Below are the code and all the weights of a small trained network. Each question names an input and a class and asks about switching units off, where a switched-off unit gives its printed mean instead of its output.

import numpy as np


def w(rows, s, z=0):
    codes = np.array(rows[::2]) - 128.0
    scale = np.full(codes.shape[1], s)
    scale[-1] = z or s
    return codes * scale


def norm(h):
    return h / np.sqrt((h * h).mean(-1, keepdims=True) + 1e-5)


def f(y):
    return y / 2 * (1 + np.tanh(0.7978845608 * (y + 0.044715 * y**3)))


def log_softmax(a):
    a = a - a.max(-1, keepdims=True)
    return a - np.log(np.exp(a).sum(-1, keepdims=True))


def net(x, mask):
    res = np.array(x, float).reshape(1, 4) / 4 @ E
    u = 0
    for l in range(2):
        y = f(norm(res) @ A[l][:, :-1].T + A[l][:, -1])
        res = res + np.where(mask[u : u + 5], y, B[l][:, -1]) @ B[l][:, :-1]
        u += 5
    return log_softmax(norm(res)[-1] @ U[:, :-1].T + U[:, -1])


A, B = {}, {}
E = w([
[214,18,105,161],'x0',
[72,128,20,168],'x1',
[110,42,189,236],'x2',
[121,42,127,6],'x3',
],0.0019)
A[0] = w([
[120,91,90,184,30],'L0N0',
[106,168,70,65,2],'L0N1',
[254,103,158,64,68],'L0N2',
[164,124,87,117,83],'L0N3',
[232,145,46,82,103],'L0N4',
],0.0086,0.0022)
B[0] = w([
[199,92,84,107,165],'L0N0',
[193,172,140,61,173],'L0N1',
[206,65,134,1,252],'L0N2',
[115,172,72,156,135],'L0N3',
[70,64,118,108,235],'L0N4',
],0.0083,0.0027)
A[1] = w([
[158,236,169,44,77],'L1N0',
[119,42,174,104,99],'L1N1',
[226,51,106,176,86],'L1N2',
[147,225,132,224,1],'L1N3',
[255,121,225,131,62],'L1N4',
],0.0087,0.0035)
B[1] = w([
[159,246,117,101,222],'L1N0',
[47,149,181,137,213],'L1N1',
[214,142,84,140,252],'L1N2',
[55,130,74,193,189],'L1N3',
[106,120,209,208,201],'L1N4',
],0.011,0.0036)
U = w([
[138,248,103,79,221],'0',
[23,150,70,233,153],'1',
[130,44,176,18,214],'2',
[187,75,212,215,96],'3',
[122,170,214,141,63],'4',
[223,92,46,178,173],'5',
[66,63,48,102,10],'6',
[19,98,207,140,3],'7',
],0.012,0.0027)

Each question gives the input, the list of numbers given to net, and the class t.
The units are the neurons (one row each of A and B). Each row of codes is followed by its name. A weight is (code - 128) times the scale printed after its matrix; where a second scale follows, it is the last column's (A, B and U).
mask holds one flag per neuron, layer by layer. A switched-off neuron (its flag False) gives its mean, the last column of its row in B, instead of its output. The means were averaged over made-up inputs and are rounded, as every weight is.
A unit's drop is (log p(t) with every unit on - log p(t) with that unit switched off) / (log p(t) with every unit on - log p(t) with every unit switched off).
The circuit of an input: a set's keep is (log p(t) with only the set's units on - log p(t) with every unit switched off) / (log p(t) with every unit on - log p(t) with every unit switched off). Starting from all 10 units, units are removed one at a time, each time the one whose removal leaves the highest keep (on an exact tie, the one counted first), for as long as the keep stays at least 0.8.
units of the circuit, in order: the units of the circuit, biggest drop first
k most important neurons: the k neurons with the biggest drops, biggest first
k most important neurons of layer l: the k neurons of layer l with the biggest drops, biggest first
input [-8,-6,6,-4], class 1: units of the circuit, in order	[L0N2 L1N3]
input [0,3,8,-6], class 5: 3 most important neurons	[L0N0 L1N2 L1N1]
input [-5,-1,3,-2], class 1: 2 most important neurons of layer 0	[L0N2 L0N4]
input [-1,7,0,1], class 5: 3 most important neurons	[L0N0 L1N1 L1N0]
input [-3,5,8,8], class 7: units of the circuit, in order	[L1N1]
input [-4,-7,2,8], class 4: units of the circuit, in order	[L0N4 L1N4]
input [-6,-4,4,2], class 7: 3 most important neurons	[L0N1 L1N2 L1N0]
input [2,6,-5,-2], class 6: 4 most important neurons	[L0N4 L1N0 L1N2 L0N2]
input [4,-7,-5,-2], class 2: 2 most important neurons	[L0N2 L0N4]
input [-6,-5,2,-7], class 1: units of the circuit, in order	[L0N2 L1N3]
input [-6,2,4,6], class 7: 3 most important neurons	[L1N2 L0N3 L1N0]
input [3,-3,2,-8], class 1: 2 most important neurons	[L0N2 L1N3]
input [-2,-1,-3,-5], class 1: 3 most important neurons	[L0N2 L1N3 L1N2]
input [-4,-5,7,-3], class 1: units of the circuit, in order	[L0N2]
input [-3,-4,0,3], class 4: 3 most important neurons	[L1N4 L0N4 L1N0]
input [0,6,4,-7], class 5: 3 most important neurons	[L0N0 L1N1 L1N2]
input [-7,-1,7,3], class 7: 2 most important neurons	[L1N0 L1N3]
input [-4,4,8,1], class 5: 3 most important neurons of layer 1	[L1N4 L1N2 L1N3]
input [4,-2,-6,1], class 2: 2 most important neurons of layer 0	[L0N2 L0N4]
input [0,-3,-2,0], class 2: units of the circuit, in order	[L0N2]
input [-6,2,4,3], class 7: 3 most important neurons of layer 1	[L1N2 L1N0 L1N3]
